Here is a tiny trained network, its code and every weight. The questions are about switching its units off for an input and a class, where a switched-off unit gives its printed mean instead of its output.

import numpy as np


def w(rows, s, z=0):
    codes = np.array(rows[::2]) - 128.0
    scale = np.full(codes.shape[1], s)
    scale[-1] = z or s
    return codes * scale


def norm(h):
    return h / np.sqrt((h * h).mean(-1, keepdims=True) + 1e-5)


def f(y):
    return np.maximum(y, 0)


def log_softmax(a):
    a = a - a.max(-1, keepdims=True)
    return a - np.log(np.exp(a).sum(-1, keepdims=True))


def net(x, mask):
    res = np.array(x, float).reshape(1, 4) / 4 @ E
    u = 0
    for l in range(4):
        y = f(norm(res) @ A[l][:, :-1].T + A[l][:, -1])
        res = res + np.where(mask[u : u + 10], y, B[l][:, -1]) @ B[l][:, :-1]
        u += 10
    return log_softmax(norm(res)[-1] @ U[:, :-1].T + U[:, -1])


A, B = {}, {}
E = w([
[255,117,207],'x0',
[209,109,18],'x1',
[128,131,128],'x2',
[130,128,124],'x3',
],0.0076)
A[0] = w([
[106,135,109,36],'L0N1',
[124,141,70,55],'L0N2',
[157,106,88,2],'L0N3',
[185,153,106,11],'L0N4',
[122,131,85,145],'L0N5',
[152,143,169,144],'L0N6',
[164,250,144,65],'L0N7',
[141,164,110,61],'L0N8',
[85,158,100,143],'L0N9',
[99,153,158,199],'L0N10',
],0.011,0.0035)
B[0] = w([
[106,63,161,143],'L0N1',
[127,136,205,197],'L0N2',
[201,220,77,173],'L0N3',
[20,115,109,200],'L0N4',
[141,90,72,220],'L0N5',
[77,36,38,244],'L0N6',
[105,49,130,162],'L0N7',
[137,161,138,132],'L0N8',
[181,2,164,236],'L0N9',
[152,89,28,253],'L0N10',
],0.0041,0.0029)
A[1] = w([
[66,204,81,3],'L1N1',
[83,168,89,9],'L1N2',
[254,145,135,129],'L1N3',
[98,51,204,120],'L1N4',
[187,151,241,150],'L1N5',
[175,182,199,146],'L1N6',
[59,211,199,96],'L1N7',
[138,168,94,4],'L1N8',
[194,179,245,65],'L1N9',
[62,189,78,66],'L1N10',
],0.008,0.003)
B[1] = w([
[102,26,135,139],'L1N1',
[121,80,152,136],'L1N2',
[46,99,96,254],'L1N3',
[118,207,65,218],'L1N4',
[46,76,146,211],'L1N5',
[71,49,115,171],'L1N6',
[202,254,111,168],'L1N7',
[141,129,140,129],'L1N8',
[86,91,103,182],'L1N9',
[95,26,150,157],'L1N10',
],0.0065,0.0046)
A[2] = w([
[222,89,217,107],'L2N1',
[82,111,76,23],'L2N2',
[90,172,112,114],'L2N3',
[111,92,91,5],'L2N4',
[187,205,74,100],'L2N5',
[77,104,255,108],'L2N6',
[200,111,203,170],'L2N7',
[56,148,72,144],'L2N8',
[41,171,204,222],'L2N9',
[241,49,218,193],'L2N10',
],0.0081,0.0017)
B[2] = w([
[62,128,130,142],'L2N1',
[131,126,186,214],'L2N2',
[194,62,97,164],'L2N3',
[126,145,172,194],'L2N4',
[166,97,120,164],'L2N5',
[149,191,33,191],'L2N6',
[51,110,102,137],'L2N7',
[148,72,162,254],'L2N8',
[179,149,64,226],'L2N9',
[2,123,95,174],'L2N10',
],0.0081,0.0044)
A[3] = w([
[140,78,151,116],'L3N1',
[215,156,123,105],'L3N2',
[67,198,165,163],'L3N3',
[54,182,151,186],'L3N4',
[96,254,150,64],'L3N5',
[131,155,119,1],'L3N6',
[80,75,159,107],'L3N7',
[180,94,202,116],'L3N8',
[210,202,51,215],'L3N9',
[125,47,55,215],'L3N10',
],0.0092,0.002)
B[3] = w([
[128,205,166,155],'L3N1',
[32,138,155,143],'L3N2',
[205,117,79,131],'L3N3',
[230,60,108,137],'L3N4',
[183,180,44,135],'L3N5',
[130,86,137,129],'L3N6',
[119,106,219,172],'L3N7',
[145,218,224,137],'L3N8',
[96,255,128,177],'L3N9',
[107,203,198,249],'L3N10',
],0.0071,0.011)
U = w([
[118,132,131,154],'0',
[90,76,116,121],'1',
[149,148,78,124],'2',
[120,137,141,130],'3',
[193,117,159,93],'4',
[254,22,99,3],'5',
],0.039,0.032)

Each question gives the input, the list of numbers given to net, and the class t.
The units are the neurons (one row each of A and B). Each row of codes is followed by its name. A weight is (code - 128) times the scale printed after its matrix; where a second scale follows, it is the last column's (A, B and U).
mask holds one flag per neuron, layer by layer. A switched-off neuron (its flag False) gives its mean, the last column of its row in B, instead of its output. The means were averaged over made-up inputs and are rounded, as every weight is.
A unit's drop is (log p(t) with every unit on - log p(t) with that unit switched off) / (log p(t) with every unit on - log p(t) with every unit switched off).
unit that matters most: the unit with the biggest drop
top k neurons: the k neurons with the biggest drops, biggest first
top k neurons in layer l: the k neurons of layer l with the biggest drops, biggest first
drop of u: that unit's drop, to one decimal
input [7,5,-6,6], class 1: unit that matters most -> L2N10
input [7,-7,-2,-2], class 1: top 2 neurons in layer 0 -> (L0N6; L0N10)
input [5,-1,2,0], class 1: top 2 neurons -> (L3N9; L1N6)
input [5,-6,-6,4], class 2: top 2 neurons in layer 1 -> (L1N4; L1N3)
input [-6,-8,2,7], class 2: top 2 neurons -> (L1N7; L2N9)
input [-1,6,1,-7], class 0: top 2 neurons in layer 2 -> (L2N9; L2N6)
input [7,-6,4,5], class 1: top 2 neurons in layer 1 -> (L1N6; L1N5)
input [-4,3,-6,-2], class 3: top 2 neurons in layer 1 -> (L1N3; L1N5)
input [5,-1,4,0], class 1: top 2 neurons -> (L3N9; L1N6)
input [-8,7,-3,2], class 1: top 2 neurons in layer 2 -> (L2N9; L2N6)
input [-8,-6,-2,-7], class 1: top 2 neurons -> (L3N9; L3N4)
input [5,5,-5,8], class 0: top 2 neurons in layer 1 -> (L1N3; L1N4)
input [6,7,0,8], class 0: top 2 neurons in layer 3 -> (L3N10; L3N4)
input [4,-7,-6,0], class 2: unit that matters most -> L2N6
input [8,6,-4,-1], class 1: drop of L2N10 -> 0.2
input [-3,6,-7,5], class 3: top 2 neurons in layer 2 -> (L2N9; L2N6)
input [5,-7,-3,-4], class 2: drop of L2N6 -> 1.1
input [-2,-6,-1,-2], class 2: drop of L3N10 -> 0.1
input [3,8,1,-8], class 0: top 2 neurons in layer 3 -> (L3N9; L3N2)
input [4,-8,3,0], class 2: top neuron in layer 2 -> (L2N6)
input [0,5,2,5], class 0: top 2 neurons in layer 2 -> (L2N9; L2N6)
